Here are made-up elements, facts about them, and rows of numbers that follow some of those facts. Name the element behind each unnamed row.

Some facts about the elements:
ω: is of sort; Φ: belongs to class; Θ: refers to; Σ: points at
ω a <- keplil,mefak,tanon,beflel,gida,limom,sikuru,skeklos,menok,studregak,kekem,puzek,stepos,novo,rasi,bruklim,brugreme,kledon,lebus,pinar,mubri,fadeflo,brumistal,sostaplil,nafa,peloves,logru,bratrekan,flaples,klesko,fevun,selofel,stavinuk,tronal,ditir,traskol,mosa,pokam,dupok,nastom,gukil,stido,keso
ω c <- vatru,sobo,rosko,klenon,brupa,teluk,rinuk,brona,kipo,merol,sator
ω e <- gagan,ruklene,pobrun,tobik,festal,rilo,kezel
ω b <- stogramum,fuga,treflu,plepok,bamefo,vemo,podu,vigramol,tretos,nelam,mitris,babi,trupun,pludrom,klegro,modrabron,stolusto,drodil,plutrol,stegem,skudrakli,porera,veflek,lutre,tusen,traplim,vodek,zapan,fiston,lekel,plisar
ω d <- sudoplor,rovor,govo,sadres,drozil,rerogres
ω f <- klovubrak,klelo,zovo,bedrik,stador,zaskenam,skevan
Φ 641 <- keplil,tanon,stogramum,sobo,rosko,skeklos,plepok,klenon,klelo,zovo,studregak,kekem,brupa,vigramol,tretos,bruklim,pinar,merol,skevan,drodil,bratrekan,flaples,festal,skudrakli,stavinuk,drozil,ditir,traskol,rilo,nastom,traplim,stido
Φ 690 <- mefak,gagan,fuga,beflel,sudoplor,gida,treflu,rovor,menok,puzek,podu,teluk,rinuk,brona,bedrik,pobrun,trupun,mubri,brumistal,modrabron,peloves,sadres,klesko,fevun,selofel,tronal,porera,veflek,mosa,lekel,plisar
Φ 640 <- vatru,bamefo,ruklene,novo,kledon,lebus,klegro,zaskenam,fadeflo,logru,zapan
Φ 478 <- klovubrak,limom,sikuru,stepos,rasi,babi,brugreme,govo,stador,kipo,sostaplil,plutrol,stegem,lutre,tusen,pokam,keso
Φ 614 <- vemo,nelam,mitris,pludrom,tobik,nafa,stolusto,sator,rerogres,kezel,dupok,vodek,gukil,fiston
ferara Θ [rezik,rosko,lutre]
mefak Θ [pobrun,bapen,govo]
nisem Θ [modrabron]
klenon Θ [gagan,babi,moplel]
zovo Θ [vonaflu,stolusto,dupok,kezel]
studregak Θ [dupok,tanon,traplim,stepos,moplel]
kekem Θ [kefin,vuplam,kezel]
bamefo Θ [rutiklis,brisur,sudoplor,plutrol]
grife Θ [tretos,vuplam]
brigridre Θ [rinuk,tuklogu]
nufeze Θ [gagan,setrim,klubru]
brupa Θ [zustidak,plepok,pobrun]
trupun Θ [sobo,sudoplor,ruklene,vodek]
kastos Θ [sobo,fiston,kipo,vodek]
grefis Θ [nugeban,sobo,novo,rovor,stolusto,vatru,lutre]
mubri Θ [pokam,vigramol,klovubrak,podror,kezel,sedul]
zaskenam Θ [nugeban,plepok,rinuk,govo,kipo,zila,moplel]
tobik Θ [rinuk,drodil,podu,brisur]
brumistal Θ [bruklim,lilel]
gratral Θ [drepu,logru,rasi]
stistumi Θ [brugreme,nastom]
flaples Θ [mosa,zeto,rovor,nastom,fuga]
keta Θ [rosko,klelo,vuplam,sedul]
nane Θ [klesko,stavinuk,klovubrak,gida,pludrom]
festal Θ [mitris,kefin,kluski,dupok,selofel]
stegem Θ [podu,keplil,drepu,lerel,rovor,lutre]
skudrakli Θ [sadres,rerogres,teral,kluski,govo,limom]
klufu Θ [peloves,stadrel,klelo,zeto]
sator Θ [stavinuk,drepu,brugreme]
porera Θ [stogramum,pinar,rutiklis,sedul]
ditir Θ [menok,fadeflo]
rilo Θ [bivo,mosa]
dabugos Θ [zustidak,kledon,tuklogu]
gukil Θ [kledon,plutrol,stepos,moplel]
stido Θ [stogramum,vemo,klovubrak,tronal,lebus,zila]
ferara Σ: zustidak,sudoplor
flisar Σ: stador,studregak,sikuru
mefak Σ: klufu,vonaflu,fevun
gagan Σ: rosko
setrim Σ: rosko
tanon Σ: rosko,grife
fuga Σ: nugeban
rezik Σ: rosko,fevun
beflel Σ: rosko,setrim
sudoplor Σ: vigramol
gida Σ: zustidak,lilel
klovubrak Σ: rosko
limom Σ: kastos
nugeban Σ: keta
sobo Σ: drodil,kledon
treflu Σ: rosko,nufeze
skeklos Σ: rosko
plepok Σ: pobrun
nisem Σ: rosko
klenon Σ: rosko,zeto
klelo Σ: gukil,kledon,drozil
studregak Σ: nafa
kekem Σ: rosko
grife Σ: drodil
podror Σ: rosko,brigridre
brigridre Σ: tronal,teral,drozil
triflisur Σ: rosko,vigramol,fevun,nafa,gida
kluski Σ: rosko
vemo Σ: rosko
vuplam Σ: rinuk,sostaplil,brisur,pludrom
vigramol Σ: rosko
rinuk Σ: brisur
brona Σ: klenon
nelam Σ: stador,rosko,vemo,skevan
mitris Σ: rosko
babi Σ: traskol,fuga,klenon
teral Σ: brugreme
lilel Σ: rosko,vonaflu
bruklim Σ: rasi,pludrom
brugreme Σ: rosko
lebus Σ: grefis,rosko,nafa
dedran Σ: klelo,sostaplil,moplel
stadrel Σ: flisar,nafa
pludrom Σ: rosko
kastos Σ: sostaplil,skevan
stador Σ: pludrom
kipo Σ: setrim
grefis Σ: rosko,logru,nufeze
mubri Σ: nelam
merol Σ: fevun
rutiklis Σ: nelam,tatrufir
tobik Σ: pludrom
gratral Σ: rosko,veflek
sostaplil Σ: rosko,pludrom
rokluvum Σ: stador,gida
skevan Σ: rosko,tobik
nafa Σ: zustidak,pludrom
peloves Σ: pinar
stolusto Σ: peloves,sostaplil
logru Σ: rosko,vigramol
stistumi Σ: klelo,klubru
drodil Σ: nafa
flaples Σ: nisem,rosko,klenon
klesko Σ: klufu
fevun Σ: rosko,vemo,pludrom
selofel Σ: pludrom,fuga
plutrol Σ: sostaplil,zeto,nafa
keta Σ: rosko,pludrom
nane Σ: vonaflu,traskol
festal Σ: rosko
stegem Σ: nelam,novo
sedul Σ: rosko
vobragron Σ: festal
floflarin Σ: rosko,tronal,brisur,pludrom,moplel
sator Σ: tatrufir,nafa
drepu Σ: rosko
drozil Σ: sudoplor
tronal Σ: sudoplor
veflek Σ: kezel
rerogres Σ: nugeban
ditir Σ: tatrufir,beflel
traskol Σ: merol
rilo Σ: gukil,sikuru,kipo
kezel Σ: pludrom
dupok Σ: rosko,nufeze
nastom Σ: modrabron,selofel
dabugos Σ: rosko,zeto,pludrom
zeto Σ: keta,nafa
stido Σ: rosko
tatrufir Σ: tronal
zustidak Σ: rosko
vidrir Σ: zustidak,rosko,studregak
plisar Σ: zustidak,vigramol,nafa

Known rows:
stepos: [  0   1   4  -2  -1 -11   1  -9  -3   4   0   7   2  -1  -4   1   2  -1
   6  -3   1   5  -7  12   1   6  -5  -4  -5  -5  -4   1  -6   0  -1   1
  -3   2  -2 -10  -2  -3   2   1  -3  -1  -2  -3]
tusen: [  0   1  -4   3  -4 -11   0  -4  -1   6   1   4   0   0  -6   0   4  -2
   2  -4  -1  -2   4   4   5   1 -10  -1  -6  -9  -8  -5   3  -6  10  -1
   6  -2  -2 -11  -6  -9   0   5   7  -2   2  -1]
nane: [ -1   4   3  -3   0   8   6   2   8 -10  -1   2   0   0   7   6   1   0
  -5   6 -10   2   6  -9  -9   1  14   3  -7   1  12  -7   1   9  -4   8
   7   5   5  -1  -2   2   3  13   0  -1   4   2]
feze: [  2   5  14   3   0  -5   5  -3   6  -4   1   5   2  -1  -6   8  10  -3
  -2   5 -13   6   1  -2  -4   3   4   0  -6  -4  -6   0  -2   3   1   5
   7   1   0 -10  -2  -7   1  16   0  -4  -2  -4]
tobik: [  2  -1 -11   2 -16  25   1   7  -1  -3   9   2   5   3  -8   5  -4   3
  -2  -3  -7  -4  -1   1  14   8  -5  -2   0   9  -5 -12   6   9  -6  18
   2   8   0  22   2  10  22  -4  20   2   0   3]
puzek: [  4   3  -3  10 -11  -7   1  -2  -1   4   5   3   6   1  -7  -1   4  -6
  -3   1   8   6 -11  -1 -12  -5 -13   0   4  -8  -8   6  -4   8   3  -4
  -4  -4   4  15   3  -1   8 -10 -18   6  -4 -10]
nelam: [ -1   1  -3   8  -1  21  -2   0   4  -3   1  -5  -2  -1   0  -2   4   3
  -7   4 -15  -1   7  -9   7   0   3   2  -1   4  -2  -8   4   3  -6  -4
   6   0   0   7   1  -1   7  -2  15  -2  -1   2]
festal: [  0  -3 -20  -5  -7   2 -10  -9  -9  -2  -5  -1  -1   0   6  -6 -12   9
  -5  -5  -4  -2   8  12   4  -6  -8  -2   3   4   2 -16  -4 -15  -5  -6
  -7   3   2  17   5  -2  -2  -3  13   4  11  10]
zapan: [  2  -6  -6  -3  -4 -36  -6   0 -10  13  -2   0  -4  -1  -4  -8  -8  -5
  11 -11  34  -7   4  12 -10  -8 -20  -2   8 -11  -2   1   0 -22  25  -5
  -4  -5  -3 -15   3  -3 -13  -2  -9   4   5   4]
flaples: [  7  -2 -12  -3  -4 -10  -3   0  -6  -3  -6   0  -3   2   9  -2 -11   8
   1  -2  -1  -3  -2  13 -13  -5   6  -1   9   1  12  -5   0  -8  -2   0
  -3   3   3   4   8   2  -5   7  -4   6   8   6]
zila: [ -3   3  15  -1   5  -2   5  -3   4  -2   1   7   3  -1  -6   9  11  -3
   1   3  -9   5  -5  -3   1   6   3  -1 -11  -4  -2   3  -3   7  -3   7
   2   1  -3 -11 -10  -7  -1   6   3  -7  -6  -3]
rutiklis: [ -5   1  12  -4   8  14   5   0   7  -6  -1   0  -2  -1   5   4   3   0
   0   4  -7   3   0  -5   2   7  13   1  -6   3   9   2  -1  13  -5   2
   1   4   0 -11  -4   1   2   8   2  -5  -3   0]
nafa: [ 0  1  3  1 -7 20  4  2  6 -4  7  0  2  0  0  0 -1  1 -1  4 -2  3  2  0
  3  8 10  2  3  7 -2 -3  1 15 -5  6  1  5  2  8  6 11 20  9  3  2 -3 -1]
klesko: [ -1   0  -9   7  -7   9   1  -1   0   1   3  -5   2   2   2  -6  -3  -2
  -2   4  11   4 -10  -5 -11  -4   0   2   6  -2   8   7   0  15  -5  -6
  -8  -2   6  14   2   7   9 -15 -15   6  -5  -5]
zeto: [ -3   1  12   1   3  13   6   4   8  -6   1  -2  -3   1   5   4   2   2
   1   5  -8   0   0  -4  -4   6  18   2   0   5   9   4   3  11  -4   7
   4   2  -1 -12  -4   4   2  13   4  -2  -4   1]
kluski: [ -4   2  16  -2  13  17  -4   0   5  -8  -4  -2  -1  -2   2   5   4   2
  -9   6 -21   5   4  -5   5   0  11   1  -2  12   0  -2  -9  -2 -16  -3
  -4   3  -4   3   0  -4  -3  10  10  -7  -2   5]
lilel: [  1   3  16   4   7  14   0   1   8  -8  -4  -3  -4  -1   3   2   5   4
  -8   6 -20   4   7  -5  -2   1  14   1   2  10  -1  -1  -4   0 -10  -3
   2   3  -1  -1   7  -4   1  15   7  -4  -1   3]

Name these rows:
No name comes twice in this set of rows, the named rows included.
[  1  -3  -4  -9  -4   7   2   9  -3   0   7  -4  -1   0  -4  -4  -9  -1
   5  -2   0  -5  20   5  24   6   3  -2   7  13 -13  -1   6  -4   4  12
   2  -1  -2  10   5  13   9   8  14   1   1   1] -> stador
[-2 -1  0 -7  1  6 -1 -7  1  0 -1  0 -2 -1  4 -4 -5  4  5 -3  6  3 -1  7
  3  7  4 -1  0  1  2 -1 -2  4 -3 -3 -3  4  0 -6  6  6  5  4  1  1  0  3] -> limom
[ 3 -3  6 -2 -5  8 -4  4 -1 -5  1 -1 -1  0 -3  1 -6  3 -2  0 -5  0  6 12
  6  4  5 -1 14 13 -4 -5 -4 -4 -6  4 -7  4 -3 11  8  5 10 17  7  2  3  7] -> sostaplil
[  0   1 -18   1  -9   6   1   0  -1  -2   3  -4   5   3   5  -3  -6  -4
  -6   1  10   4  -5  -8  -9  -7  -3   4   1  -5  12  -2  -4  16  -3  -2
  -5   0  10  26   0   8   9 -13 -21   8   4  -2] -> mubri
[  3   4  12   3   6  14  -3   3   5 -11  -4  -1  -2  -1   3   6   5   4
 -12   7 -27   3   7  -6  -6  -3  14   2   2  13  -2  -6  -6  -4 -12  -3
   1   3  -1   9   7  -5  -1  15   7  -4   3   5] -> nisem
[  3  -1   1   6  -8  13  -4   9  -1  -1   5  -6   4   2  -3  -2  -2  -3
  -7   2   4   2  -6  -1  -4  -4  -3   2  16   9  -5   4  -6   3  -8  -3
 -10  -1   3  31  13   9  13  -8 -10   7  -1  -2] -> fevun
[  6   1  -2   4  -6 -16   2  -8  -2   2   0   7   0   1  -4   2   1   1
   6   1  -4   2  -7  14  -5   3  -2  -3   2  -7  -3   3  -1   3   2   6
   0   1   0 -13  -3  -4   4  10   2   1  -2  -4] -> rasi
[  0   0 -13  12 -10   0  -2  -7  -6  10   5   2   6   1 -10  -4   5  -1
   2  -3  11   2 -15  -1   3  -2 -22  -4  -4  -8 -11   3  -1   7   3  -6
  -4  -2   2  11   0  -1   8 -27  -3   5  -9 -10] -> pobrun
[ -3   1   3   2   4  20  -3  -8   2  -5  -1  -1   0  -1   1   1   3   3
  -6   5 -17   5  -5  -2   4   1   4  -1   0  10   1  -1  -7   8 -18  -4
  -8   3   0   9  -1  -2   6  -1   9  -1  -4   2] -> dupok
[  5  -2 -18 -17   0 -39  -2   2 -15  10  -4   3   0  -2  -5  -5 -14  -6
  11 -13  30  -6   3   8  -5  -7 -20  -7  -1  -7  -3  -2  -1 -21  23   1
  -2  -2  -2   3   6   7 -22 -14 -11   4   7   5] -> zaskenam

The same elements again, as new rows of numbers:
Some rows with their names:
kladames: [  3 -15   2   6  14   2 -17 -10  10  -3   0   1  10   9  -2   7  -2  -9
  -5  -5  -5  -7   2   6  -2   0   3  -8   4   0  -2   8]
klubru: [ -2 -17   3   6  11  -1 -18  -8   8   3  -2  -2   9  12  -8  13 -11 -10
  -1 -26  -9  -8   6   2  -6  -3  -1  -2   3  -3  -8  10]
beflel: [-24  30  12  18  -2  -9  18  13  13  -1  22  13   2  16   2 -25  15   9
  -8 -15  -7   0  -8  -9 -16   3   6  16   3  -8  29  -9]
stador: [-19   0   7  11   8  -4  -6  -1   9   0   8  11  18  12   6   2   4   6
  -3 -16   0 -12   0  -6 -17   4   1 -16   1  -2  12   4]
sadres: [-11  55  12  14   6  24   6  21  18   3  11   0   3  17  -4 -31   5  -2
  -8 -30  -5   2  -4   6 -16   7   6  19   6 -12  22 -14]
rinuk: [-13  17  15  28   3 -27   6  11   9  -3  20   6  17  13   2 -20  21   4
 -15 -35  -4   2  -3 -13  -6   3  10   7  13 -12  33  -3]
trupun: [ -6  23  22  30   7  -5  20  13  13   5  14   2  -4   8  -1 -22   7   0
 -13 -39  -4   3   1  -4   3   2  15   3   8 -13  29 -25]
sikuru: [-13  -1   9   6   7   1  -2  -2   8   3   4  -1   6  14  -9  -3  -5  -4
   2 -34  -9  -8   5  -2 -12  -2   2   1  -2  -6   2   4]
klelo: [ -5 -17   7   7   8  -5 -11   3   9   4   2   0  11  11  -2  29  -8  -5
  -3 -37  -3  -9  10  -8 -16   3  -1  11   4   1   6  12]
podror: [ -5 -22   1   3   4  -4  -4  -5  11   0   5  12   4  10   5  16  -7   0
  -4  15  -5  -7  -2  -2 -14   0  -5   4   2   4   0   9]
skeklos: [-11 -16   4   0   4   1   5  -3  11   0   7   7   0  10   3   2  -3   5
   1  13  -4 -10  -2  -1 -13   0  -2   0  -4   5   8   6]
gagan: [-20  35  11  15  -4  -5  16  19  14  -1  18  11   2  16   3 -25  14  13
  -6  -9  -5   0 -11  -8 -18   4   5  19   3  -8  30 -10]
plogrim: [  2 -16   2   5  15   1 -15 -11  11  -2   1   1  10   9  -3   5  -2 -10
  -6  -4  -5  -7   3   7   1   0   2  -9   4  -1  -1   8]
traskol: [ -9  -8   5   2  12   4  -2 -10  10  -1   4   3   4  10  -1  -6  -1   0
   2   2  -4 -11   1   4  -4   2   4 -12  -5   1   7   3]
keso: [  0   0   7   6  13   4  -5  -2  12  -2   6  -3   4  10  -5  -7   5  -8
  -4 -15  -4  -4   4   4  -1   2   7   3   1  -2  12   0]
bivo: [  4 -14   1   3  16   1 -14  -9  11  -4   0   1  10   9  -4   6  -4 -10
  -7  -4  -3  -6   3   6   0   0   2  -8   4   0  -3   6]
skevan: [-11 -13   4   6   8  -2  -7  -3   9   0   5  10  16  10   8  10   0   5
  -2  -4   2 -13   2  -5 -17   4   0 -15   2   3  11   8]

Which element is each row?
No name comes twice in this set of rows, the named rows included.
[-11 -12   2   4  17  -3 -17 -17   7  -3   0   9  14  10   2  -3   1  -6
  -1  -1  -5 -12  -1   7  -7  -2   2 -30  -3  -3  -4   4] -> vonaflu
[ -8 -22   1   5   6  -7  -4  -6  11  -3   5  15   4  13   1   7  -8   4
  -4  18   0 -10  -2  -3 -11   1  -8  -9   1   4  -6   7] -> drepu
[-29  48  11  17  -2  24  17  19  15   9  13   5  -3  19   0 -27  -4   7
  -2 -37 -13  -1  -6  -2 -32   3   0  12   2 -14  19 -12] -> sudoplor
[  8 -16   4   3  14 -16  -7  -4  12  -2   3  15   0   7   5  13 -10  -1
  -9  19   2  -5  -6   2   7   2  -1 -12  -1   3  -4  -6] -> nane
[  7 -28   5  -8  10 -17 -15  -2   5   9 -18   0   3   6 -11  29 -35  -3
  17 -17 -11 -14  15   4  12  -3   0 -11  -8  -3 -13   8] -> gukil
[  1 -17   9   0   6 -11  10   4  13   3   6  16 -10   9   2   9 -16   7
  -4  17   5  -8  -4  -4   1   3  -3  -1  -3   6   0  -9] -> flaples
[ -4 -22   0   2   9  -3  -6  -5  12   0   8  10   0   7   9  21   6  -4
  -6  15  -5  -6  -5   2 -16   0  -3   9   1   6   3   5] -> vuplam
[-12 -15   3  11  13  -1 -12 -15   6   3  -3   4  12  12  -1   4  -6  -5
   0 -15  -9 -12   4   3  -9  -3  -1 -23  -1  -5  -7   7] -> brisur
[-17  37  15  17   7  -8   8   9  11  -2  18   3   8  13  -4 -33  21   1
  -7 -34  -3  -1  -5  -3  -7   3  12   5   4 -11  29 -10] -> modrabron
[  1 -38   9  14   8 -13  -1  -1   9   2   5   0   4   9   2  18  -1  -2
  -8 -17  -5  -7  10 -10 -12   0   1   7  13   4  11  12] -> sobo

The same elements again, as new rows of numbers:
Some elements and their rows:
pludrom: [-11  -6   8  -6 -12  -2   9  27  11   2   7   1   7]
nisem: [  2  10  14   5  -5 -10 -11  -1   1  10  10  -2  -7]
flaples: [ 10   9 -18   8   5  -4   2  17   1 -16 -16 -10   6]
fuga: [ -4  -7  11  -8  -1 -15   6   4   5  -4  -2  -6   0]
sedul: [  5   8  16   8  -9  -1 -10   0  -1   0   9   5 -13]
klubru: [ -8   7   3  -3  -3   4   0 -18  -4  17  21  11  -4]
nufeze: [ -8   1  11  -1 -11  -5  -9   3  -3  22  13  -4   1]
stistumi: [  1  14  -3   5  -2 -12   0 -19  -9   2  16  11 -13]
gagan: [  3  15   8   5   2   4 -12   2   2  -6   5  -5  -1]
skudrakli: [ -7 -19 -21  -9  10  -2   7   7   4  -5 -15  -2   9]
puzek: [ -4  -3   3  -3   4  -7   0 -11  -1   0   1   5   9]
brigridre: [ -5  13   2   6  -1  -3  -8  -8  -4   7  12  -1 -15]
rezik: [  5   9  12  12  -7  -6 -11  -4  -1  -2   7   0 -11]
ditir: [  9   8 -21   3   9   1   6  10   8  -7 -15   1   8]
zovo: [  1  -8 -22  -7   6   6   0   6  -6  -6 -11   6  17]
sobo: [  7  10 -23  -1   3  14  14   2   3 -17  -3  -2   1]
sikuru: [  4  10   1 -15   1  10  11  -3  -6  24  -9  -1   0]

Rows to name:
No name comes twice in this set of rows, the named rows included.
[-12 -14  -1 -12   4 -16   4  -8  -2  -3  -2  -2  -2] -> trupun
[ -6 -15  -3   9  -4   8   9   9  -4   8   1  -2   7] -> novo
[  6   4   1 -10  -5  15   4  -4  -1   7  -9 -15  -8] -> kipo
[ 3  0 -2 18 -6  5 10 15  2  2 -2 -4 -2] -> logru
[ -6  -4   2   2   0 -13   4  14  16  -7  -1  -2   1] -> nelam
[-9  6  1  2 -6 -5  5 18  7  4 10  1 10] -> nafa
[-11   6  11  -4  -7  13   0  -4  -4  14  21   3  -5] -> moplel
[ -9 -10  -3   4   6  -6   7   6  10 -22   0   3  -3] -> stolusto
[-8  1  3 -7 -4  0 -1 -7  2 -7  6 -6 -1] -> rinuk
[ 17  13   9  -3  -4  19  -4   2  -4   3 -15  -5  -9] -> klovubrak
[ -2  -3   1 -20 -21  15  13  38   3  15   7 -10  25] -> rosko
[ -9 -15  -1 -12   4 -16   3  -4   0  -5  -7   6  -2] -> porera

